Here is a tiny trained network, its code and every weight. The questions are about switching its units off for an input and a class, where a switched-off unit gives its printed mean instead of its output.

import numpy as np


def w(rows, s, z=0):
    codes = np.array(rows[::2]) - 128.0
    scale = np.full(codes.shape[1], s)
    scale[-1] = z or s
    return codes * scale


def f(y):
    return y / 2 * (1 + np.tanh(0.7978845608 * (y + 0.044715 * y**3)))


def log_softmax(a):
    a = a - a.max(-1, keepdims=True)
    return a - np.log(np.exp(a).sum(-1, keepdims=True))


def net(x, mask):
    res = np.array(x, float).reshape(1, 7) / 4 @ E
    y = f(res @ A[0][:, :-1].T + A[0][:, -1])
    res = res + np.where(mask, y, B[0][:, -1]) @ B[0][:, :-1]
    return log_softmax(res[-1] @ U[:, :-1].T + U[:, -1])


A, B = {}, {}
E = w([
[128,129,130,127,127],'x0',
[110,44,71,138,15],'x1',
[127,127,128,126,128],'x2',
[67,222,182,174,39],'x3',
[86,186,79,6,112],'x4',
[128,129,129,128,127],'x5',
[253,184,93,132,89],'x6',
],0.0073)
A[0] = w([
[144,189,190,138,221,181],'N0',
[253,151,89,128,53,109],'N1',
[123,75,59,157,50,183],'N2',
[129,69,76,149,50,191],'N3',
[252,173,76,127,93,2],'N4',
[7,58,156,131,163,38],'N5',
[162,75,184,229,137,72],'N6',
[103,176,78,3,114,126],'N7',
[206,71,55,104,203,43],'N8',
[1,31,170,116,138,30],'N9',
[169,188,188,122,203,162],'N10',
[137,46,87,92,197,106],'N11',
[153,29,89,87,208,102],'N12',
[179,60,213,218,138,68],'N13',
[139,176,171,136,197,169],'N14',
[181,73,56,115,203,60],'N15',
[169,55,95,82,204,73],'N16',
[56,162,68,12,124,138],'N17',
[228,149,87,128,63,104],'N18',
[67,215,210,181,50,192],'N19',
[131,69,82,141,43,179],'N20',
[159,213,196,125,223,161],'N21',
[138,67,188,238,157,43],'N22',
[74,49,102,133,63,131],'N23',
[127,186,160,126,215,148],'N24',
[213,181,112,137,72,134],'N25',
],0.0065,0.00091)
B[0] = w([
[87,56,53,68,115,203],'N0',
[114,139,141,144,231,203],'N1',
[87,47,50,54,146,186],'N2',
[103,62,62,78,148,183],'N3',
[134,192,186,171,232,195],'N4',
[148,201,195,172,239,208],'N5',
[202,76,173,69,65,185],'N6',
[233,107,223,96,60,206],'N7',
[90,183,134,190,76,196],'N8',
[134,169,169,147,241,221],'N9',
[61,67,40,95,142,193],'N10',
[107,199,154,186,77,181],'N11',
[79,187,129,190,49,197],'N12',
[200,75,189,72,72,192],'N13',
[103,63,74,71,123,176],'N14',
[86,191,118,189,68,184],'N15',
[93,159,100,184,40,185],'N16',
[254,120,222,86,89,215],'N17',
[118,134,131,138,219,185],'N18',
[74,187,97,214,34,254],'N19',
[83,58,43,73,153,184],'N20',
[87,58,44,83,111,217],'N21',
[212,100,197,89,99,190],'N22',
[103,100,84,97,193,189],'N23',
[119,67,65,82,129,182],'N24',
[81,172,142,155,189,182],'N25',
],0.0065,0.0056)
U = w([
[79,73,37,63,125,111],'0',
[75,194,121,215,17,79],'1',
[243,114,200,71,72,2],'2',
[118,172,158,158,249,229],'3',
],0.015,0.00094)

Each question gives the input, the list of numbers given to net, and the class t.
The units are the neurons (one row each of A and B). Each row of codes is followed by its name. A weight is (code - 128) times the scale printed after its matrix; where a second scale follows, it is the last column's (A, B and U).
mask holds one flag per neuron, in row order. A switched-off neuron (its flag False) gives its mean, the last column of its row in B, instead of its output. The means were averaged over made-up inputs and are rounded, as every weight is.
A unit's drop is (log p(t) with every unit on - log p(t) with that unit switched off) / (log p(t) with every unit on - log p(t) with every unit switched off).
The circuit of an input: a set's keep is (log p(t) with only the set's units on - log p(t) with every unit switched off) / (log p(t) with every unit on - log p(t) with every unit switched off). Starting from the 12 units with the biggest drops (on a tie, the unit counted first), units are removed one at a time, each time the one whose removal leaves the highest keep (on an exact tie, the one counted first), for as long as the keep stays at least 0.8.
circuit, biggest first: the units of the circuit, biggest drop first
unit that matters most: the unit with the biggest drop
k most important neurons: the k neurons with the biggest drops, biggest first
drop of u: that unit's drop, to one decimal
input [-6,0,2,-2,6,3,-6], class 2: circuit, biggest first -> N17, N7
input [4,3,1,-5,-1,5,-7], class 3: circuit, biggest first -> N5
input [4,6,-8,-4,3,5,8], class 3: circuit, biggest first -> N4, N1
input [-2,4,3,-7,0,-6,-7], class 1: circuit, biggest first -> N12, N11
input [6,3,-3,-6,-6,-3,-6], class 1: circuit, biggest first -> N12, N11
input [-6,-1,-7,0,8,-6,-8], class 2: 2 most important neurons -> N17, N7
input [-8,-7,-5,-4,7,-3,6], class 0: 2 most important neurons -> N10, N21
input [1,4,-8,-7,-8,-5,-7], class 2: 2 most important neurons -> N22, N13
input [7,6,0,-5,5,-4,7], class 3: 3 most important neurons -> N4, N1, N18
input [-8,1,-5,5,4,3,-8], class 3: 2 most important neurons -> N9, N5
input [2,-7,0,-8,6,-7,-2], class 1: drop of N12 -> 0.3
input [-1,-4,5,-4,-2,6,0], class 0: drop of N19 -> 0.6
input [0,-3,-2,4,-7,5,-6], class 2: drop of N22 -> 0.1
input [6,-8,-6,-5,-8,4,-8], class 0: unit that matters most -> N0
